Below are the code and all the weights of a small trained network. Each question names an input and a class and asks about switching units off, where a switched-off unit gives its printed mean instead of its output.

import numpy as np


def w(rows, s, z=0):
    codes = np.array(rows[::2]) - 128.0
    scale = np.full(codes.shape[1], s)
    scale[-1] = z or s
    return codes * scale


def f(y):
    return np.maximum(y, 0)


def log_softmax(a):
    a = a - a.max(-1, keepdims=True)
    return a - np.log(np.exp(a).sum(-1, keepdims=True))


def net(x, mask):
    res = np.array(x, float).reshape(1, 3) / 4 @ E
    y = f(res @ A[0][:, :-1].T + A[0][:, -1])
    res = res + np.where(mask, y, B[0][:, -1]) @ B[0][:, :-1]
    return log_softmax(res[-1] @ U[:, :-1].T + U[:, -1])


A, B = {}, {}
E = w([
[62,129,254],'x0',
[59,9,101],'x1',
[241,62,187],'x2',
],0.0062)
A[0] = w([
[146,230,135,103],'neuron 0',
[176,203,151,97],'neuron 1',
[175,146,17,100],'neuron 2',
[132,125,85,101],'neuron 3',
[181,100,101,115],'neuron 4',
[113,113,120,110],'neuron 5',
[158,118,129,254],'neuron 6',
[115,137,121,105],'neuron 7',
[82,146,228,114],'neuron 8',
[101,146,160,107],'neuron 9',
[78,131,205,94],'neuron 10',
[73,37,100,107],'neuron 11',
[128,121,157,128],'neuron 12',
[107,129,172,115],'neuron 13',
[220,69,211,97],'neuron 14',
[9,206,102,104],'neuron 15',
[80,58,109,85],'neuron 16',
[114,142,99,129],'neuron 17',
],0.013,0.0064)
B[0] = w([
[176,125,223,211],'neuron 0',
[176,126,213,199],'neuron 1',
[182,62,62,225],'neuron 2',
[149,91,114,154],'neuron 3',
[148,55,121,178],'neuron 4',
[137,122,148,142],'neuron 5',
[25,252,109,254],'neuron 6',
[117,118,133,135],'neuron 7',
[180,123,51,222],'neuron 8',
[145,105,102,157],'neuron 9',
[185,119,74,195],'neuron 10',
[180,164,215,226],'neuron 11',
[133,118,106,156],'neuron 12',
[154,126,96,167],'neuron 13',
[58,6,167,247],'neuron 14',
[30,39,153,254],'neuron 15',
[185,137,200,193],'neuron 16',
[111,113,114,161],'neuron 17',
],0.029,0.0064)
U = w([
[28,73,152,113],'0',
[230,176,253,121],'1',
[243,94,6,130],'2',
[14,225,112,253],'3',
[141,213,95,70],'4',
[144,209,92,76],'5',
],0.0065,0.0066)

Each question gives the input, the list of numbers given to net, and the class t.
The units are the neurons (one row each of A and B). Each row of codes is followed by its name. A weight is (code - 128) times the scale printed after its matrix; where a second scale follows, it is the last column's (A, B and U).
mask holds one flag per neuron, in row order. A switched-off neuron (its flag False) gives its mean, the last column of its row in B, instead of its output. The means were averaged over made-up inputs and are rounded, as every weight is.
A unit's drop is (log p(t) with every unit on - log p(t) with that unit switched off) / (log p(t) with every unit on - log p(t) with every unit switched off).
The circuit of an input: a set's keep is (log p(t) with only the set's units on - log p(t) with every unit switched off) / (log p(t) with every unit on - log p(t) with every unit switched off). Starting from the 12 units with the biggest drops (on a tie, the unit counted first), units are removed one at a time, each time the one whose removal leaves the highest keep (on an exact tie, the one counted first), for as long as the keep stays at least 0.8.
circuit, biggest first: the units of the circuit, biggest drop first
unit that matters most: the unit with the biggest drop
k most important neurons: the k neurons with the biggest drops, biggest first
drop of u: that unit's drop, to one decimal
input [6,7,6], class 1: circuit, biggest first => (neuron 11)
input [0,-3,-3], class 3: circuit, biggest first => (neuron 14; neuron 11; neuron 2)
input [7,-5,-1], class 2: 3 most important neurons => (neuron 8; neuron 10; neuron 11)
input [1,4,1], class 1: 3 most important neurons => (neuron 15; neuron 11; neuron 16)
input [3,1,-2], class 3: circuit, biggest first => (neuron 2; neuron 14; neuron 0)
input [-5,4,2], class 2: 3 most important neurons => (neuron 2; neuron 0; neuron 15)
input [3,-2,-2], class 3: circuit, biggest first => (neuron 2; neuron 14; neuron 11)
input [2,2,-3], class 3: circuit, biggest first => (neuron 14; neuron 0)
input [-2,-3,-1], class 3: 2 most important neurons => (neuron 11; neuron 16)
input [5,5,-1], class 1: 2 most important neurons => (neuron 11; neuron 2)
input [-4,1,-1], class 2: 3 most important neurons => (neuron 2; neuron 15; neuron 14)
input [-8,6,-6], class 2: 2 most important neurons => (neuron 2; neuron 14)
input [-8,-4,-7], class 2: 4 most important neurons => (neuron 2; neuron 14; neuron 3; neuron 6)
input [-6,2,-2], class 2: circuit, biggest first => (neuron 2)
input [1,8,-6], class 1: 3 most important neurons => (neuron 11; neuron 16; neuron 14)
input [-7,0,8], class 0: 3 most important neurons => (neuron 14; neuron 6; neuron 8)
input [-7,7,6], class 1: 2 most important neurons => (neuron 11; neuron 15)
input [-2,4,0], class 1: 2 most important neurons => (neuron 15; neuron 11)
input [3,-2,-3], class 3: 3 most important neurons => (neuron 14; neuron 2; neuron 4)
input [1,1,2], class 3: unit that matters most => neuron 15
input [8,-3,6], class 2: 2 most important neurons => (neuron 8; neuron 10)
input [-7,8,3], class 1: 3 most important neurons => (neuron 11; neuron 16; neuron 8)
input [8,-1,-1], class 2: drop of neuron 10 => 0.0
input [7,-6,4], class 2: drop of neuron 10 => 0.4
input [-1,-2,-2], class 3: drop of neuron 14 => 0.4
input [-1,0,2], class 3: drop of neuron 15 => 0.1
